Below is a small trained network, with its code and all its weights. Each question gives an input and a class and asks what happens when units are switched off, that is, made to give their printed mean instead of their output.

import numpy as np


def w(rows, s, z=0):
    codes = np.array(rows[::2]) - 128.0
    scale = np.full(codes.shape[1], s)
    scale[-1] = z or s
    return codes * scale


def f(y):
    return y / 2 * (1 + np.tanh(0.7978845608 * (y + 0.044715 * y**3)))


def log_softmax(a):
    a = a - a.max(-1, keepdims=True)
    return a - np.log(np.exp(a).sum(-1, keepdims=True))


def net(x, mask):
    res = np.array(x, float).reshape(1, 8) / 4 @ E
    y = f(res @ A[0][:, :-1].T + A[0][:, -1])
    res = res + np.where(mask, y, B[0][:, -1]) @ B[0][:, :-1]
    return log_softmax(res[-1] @ U[:, :-1].T + U[:, -1])


A, B = {}, {}
E = w([
[206,139,145,168,117,119,207,174,110,10,177],'x0',
[96,78,161,168,170,58,127,123,208,109,200],'x1',
[120,109,134,116,133,130,107,157,124,107,114],'x2',
[118,141,132,165,149,131,144,141,120,144,118],'x3',
[122,139,129,120,129,133,106,102,121,108,144],'x4',
[118,118,141,141,127,111,98,147,115,104,93],'x5',
[127,118,130,124,130,126,128,144,129,126,118],'x6',
[110,219,66,90,152,41,126,206,131,148,119],'x7',
],0.013)
A[0] = w([
[81,56,159,164,173,35,130,120,224,119,195,183],'n0',
[192,231,79,112,135,69,170,189,109,41,143,144],'n1',
[195,122,161,146,118,222,149,112,52,117,67,223],'n2',
[117,34,188,160,127,186,127,88,127,149,119,254],'n3',
[134,210,48,95,157,66,118,168,147,116,121,196],'n4',
[200,117,133,168,110,123,207,152,116,4,168,157],'n5',
[71,105,135,149,150,46,114,149,243,130,195,165],'n6',
[97,173,133,82,137,127,91,127,138,221,90,191],'n7',
],0.012,0.0052)
B[0] = w([
[125,164,135,194,207,98,160,121,182,177,138,231],'n0',
[178,144,91,125,124,56,162,154,34,163,202,244],'n1',
[153,51,126,71,54,163,105,138,118,71,138,232],'n2',
[169,43,88,203,138,175,116,53,181,202,135,228],'n3',
[61,188,142,100,114,103,136,179,117,133,75,219],'n4',
[163,126,251,165,167,113,228,131,115,67,104,254],'n5',
[123,146,129,132,162,22,44,117,205,133,109,219],'n6',
[68,161,126,110,126,200,107,133,128,112,65,213],'n7',
],0.015,0.022)
U = w([
[80,2,37,62,114,224,72,57,99,174,76,217],'0',
[218,52,169,136,48,168,160,139,141,31,178,89],'1',
[27,168,119,42,93,157,85,181,83,156,64,253],'2',
[167,152,62,87,88,78,184,189,50,92,174,102],'3',
[117,58,104,186,161,140,61,78,240,217,146,162],'4',
[174,92,152,225,201,124,212,88,221,68,124,143],'5',
[35,183,29,108,185,55,86,135,228,106,73,20],'6',
[153,144,182,142,166,8,120,178,145,170,202,47],'7',
],0.0072,0.0025)

Each question gives the input, the list of numbers given to net, and the class t.
The units are the neurons (one row each of A and B). Each row of codes is followed by its name. A weight is (code - 128) times the scale printed after its matrix; where a second scale follows, it is the last column's (A, B and U).
mask holds one flag per neuron, in row order. A switched-off neuron (its flag False) gives its mean, the last column of its row in B, instead of its output. The means were averaged over made-up inputs and are rounded, as every weight is.
A unit's drop is (log p(t) with every unit on - log p(t) with that unit switched off) / (log p(t) with every unit on - log p(t) with every unit switched off).
The circuit of an input: a set's keep is (log p(t) with only the set's units on - log p(t) with every unit switched off) / (log p(t) with every unit on - log p(t) with every unit switched off). Starting from all 8 units, units are removed one at a time, each time the one whose removal leaves the highest keep (on an exact tie, the one counted first), for as long as the keep stays at least 0.8.
units of the circuit, in order: the units of the circuit, biggest drop first
unit that matters most: the unit with the biggest drop
k most important neurons: the k neurons with the biggest drops, biggest first
drop of u: that unit's drop, to one decimal
input [-6,2,-2,1,2,4,-2,8], class 6: unit that matters most : n6
input [0,-7,2,5,2,5,4,2], class 2: units of the circuit, in order : n3, n5
input [8,-7,0,7,-8,5,5,1], class 3: 2 most important neurons : n1, n3
input [0,5,6,-2,-6,-4,-4,-5], class 4: 2 most important neurons : n3, n5
input [4,0,2,8,6,8,-1,2], class 3: 2 most important neurons : n6, n0
input [7,-1,-3,-3,-1,5,7,-4], class 1: 2 most important neurons : n2, n0
input [6,7,2,-7,6,-3,3,2], class 7: 2 most important neurons : n1, n6
input [8,-6,-3,7,7,-3,-6,-1], class 1: 2 most important neurons : n5, n2
input [-6,2,-2,-2,-7,-6,2,1], class 6: 2 most important neurons : n3, n7
input [-5,0,6,-3,0,-2,-1,-4], class 0: 3 most important neurons : n0, n6, n5
input [0,-5,-2,-7,-7,5,5,-5], class 0: 3 most important neurons : n5, n3, n1
input [-7,6,6,-1,3,1,0,6], class 6: drop of n7 : 0.0
input [8,-5,-4,8,-5,2,4,-6], class 1: drop of n2 : 0.6
input [3,-5,-7,-8,4,5,2,8], class 3: units of the circuit, in order : n1
input [8,6,-6,-1,3,6,7,2], class 7: drop of n3 : 0.1
